Below is a small trained network, with its code and all its weights. Each question gives an input and a class and asks what happens when units are switched off, that is, made to give their printed mean instead of their output.

import numpy as np


def w(rows, s, z=0):
    codes = np.array(rows[::2]) - 128.0
    scale = np.full(codes.shape[1], s)
    scale[-1] = z or s
    return codes * scale


def norm(h):
    return h / np.sqrt((h * h).mean(-1, keepdims=True) + 1e-5)


def f(y):
    return np.maximum(y, 0)


def log_softmax(a):
    a = a - a.max(-1, keepdims=True)
    return a - np.log(np.exp(a).sum(-1, keepdims=True))


def net(x, mask):
    res = np.array(x, float).reshape(1, 3) / 4 @ E
    u = 0
    for l in range(4):
        y = f(norm(res) @ A[l][:, :-1].T + A[l][:, -1])
        res = res + np.where(mask[u : u + 4], y, B[l][:, -1]) @ B[l][:, :-1]
        u += 4
    return log_softmax(norm(res)[-1] @ U[:, :-1].T + U[:, -1])


A, B = {}, {}
E = w([
[89,161,155,122,57,66,83,246,141],'x0',
[95,215,50,63,102,126,108,139,112],'x1',
[177,70,162,101,167,125,91,81,237],'x2',
],0.0013)
A[0] = w([
[113,119,192,200,110,114,159,176,59,1],'L0N0',
[225,13,203,158,161,146,163,114,145,112],'L0N1',
[123,128,122,148,111,163,117,134,144,108],'L0N2',
[130,128,203,118,126,44,8,209,225,41],'L0N3',
],0.0011,0.00084)
B[0] = w([
[123,132,143,152,168,154,147,146,118,160],'L0N0',
[138,219,6,98,161,148,88,75,141,246],'L0N1',
[115,113,125,117,134,137,128,159,147,128],'L0N2',
[155,78,172,75,50,53,98,114,176,215],'L0N3',
],0.0017,0.0013)
A[1] = w([
[121,88,142,239,114,153,144,157,23,76],'L1N0',
[138,119,111,67,111,119,94,129,173,108],'L1N1',
[107,108,182,236,165,125,190,162,14,83],'L1N2',
[35,221,5,95,167,174,139,135,110,2],'L1N3',
],0.0015,0.0021)
B[1] = w([
[90,125,110,143,102,156,157,159,148,227],'L1N0',
[85,127,137,124,113,87,107,166,106,214],'L1N1',
[69,149,98,164,101,136,168,165,135,254],'L1N2',
[252,181,121,56,104,103,119,97,72,217],'L1N3',
],0.0027,0.00082)
A[2] = w([
[191,37,157,159,253,167,144,7,176,2],'L2N0',
[11,124,141,220,118,142,160,195,68,9],'L2N1',
[97,210,67,86,92,92,104,143,115,9],'L2N2',
[192,83,126,139,246,193,185,20,148,129],'L2N3',
],0.0025,0.00073)
B[2] = w([
[166,124,120,163,171,139,2,206,62,249],'L2N0',
[121,113,121,175,121,176,182,114,139,188],'L2N1',
[133,134,103,127,154,169,145,80,93,188],'L2N2',
[128,104,150,197,135,124,65,242,108,253],'L2N3',
],0.0038,0.0035)
A[3] = w([
[40,153,117,86,85,94,89,153,146,94],'L3N0',
[159,52,253,116,118,70,126,117,231,52],'L3N1',
[93,170,94,156,113,139,135,185,112,143],'L3N2',
[80,106,140,240,129,166,219,153,110,2],'L3N3',
],0.0031,0.00097)
B[3] = w([
[112,77,125,148,177,129,127,102,178,204],'L3N0',
[255,143,165,85,23,123,218,96,109,203],'L3N1',
[147,89,152,154,143,151,157,88,152,254],'L3N2',
[29,101,119,199,85,151,177,165,204,249],'L3N3',
],0.0038,0.0021)
U = w([
[170,98,152,195,184,148,1,207,77,162],'0',
[91,145,219,92,175,75,161,110,85,5],'1',
[223,109,208,68,35,77,172,116,173,159],'2',
[101,145,202,115,144,85,168,113,106,1],'3',
[129,227,66,56,129,166,163,60,23,159],'4',
[68,116,107,63,158,86,78,96,216,122],'5',
[24,116,124,228,84,180,228,158,140,158],'6',
],0.008,0.0055)

Each question gives the input, the list of numbers given to net, and the class t.
The units are the neurons (one row each of A and B). Each row of codes is followed by its name. A weight is (code - 128) times the scale printed after its matrix; where a second scale follows, it is the last column's (A, B and U).
mask holds one flag per neuron, layer by layer. A switched-off neuron (its flag False) gives its mean, the last column of its row in B, instead of its output. The means were averaged over made-up inputs and are rounded, as every weight is.
A unit's drop is (log p(t) with every unit on - log p(t) with that unit switched off) / (log p(t) with every unit on - log p(t) with every unit switched off).
The circuit of an input: a set's keep is (log p(t) with only the set's units on - log p(t) with every unit switched off) / (log p(t) with every unit on - log p(t) with every unit switched off). Starting from the 12 units with the biggest drops (on a tie, the unit counted first), units are removed one at a time, each time the one whose removal leaves the highest keep (on an exact tie, the one counted first), for as long as the keep stays at least 0.8.
units of the circuit, in order: the units of the circuit, biggest drop first
unit that matters most: the unit with the biggest drop
k most important neurons: the k neurons with the biggest drops, biggest first
drop of u: that unit's drop, to one decimal
input [8,-2,6], class 2: unit that matters most : L3N1
input [7,7,-1], class 5: units of the circuit, in order : L3N0, L2N0, L2N3, L3N3
input [2,5,2], class 5: units of the circuit, in order : L2N0, L3N0, L2N3
input [7,8,-8], class 4: units of the circuit, in order : L2N3, L2N2
input [7,7,0], class 5: units of the circuit, in order : L2N0, L3N0, L2N3, L3N3
input [2,7,2], class 4: units of the circuit, in order : L2N2, L2N3
input [-2,-8,-3], class 6: units of the circuit, in order : L1N2, L3N3
input [0,2,-4], class 4: 3 most important neurons : L1N3, L2N3, L2N2
input [-3,3,-7], class 4: 3 most important neurons : L1N3, L2N3, L2N2
input [4,7,2], class 5: 2 most important neurons : L3N0, L2N0
input [1,8,5], class 4: 2 most important neurons : L2N3, L2N2
input [2,4,3], class 5: 2 most important neurons : L2N0, L2N3
input [6,-8,0], class 2: 2 most important neurons : L3N1, L0N3
input [4,-5,0], class 2: unit that matters most : L0N3
input [5,0,2], class 2: drop of L2N0 : 0.1
input [7,5,4], class 5: drop of L3N0 : 0.2
input [5,-5,6], class 2: drop of L3N1 : 0.2
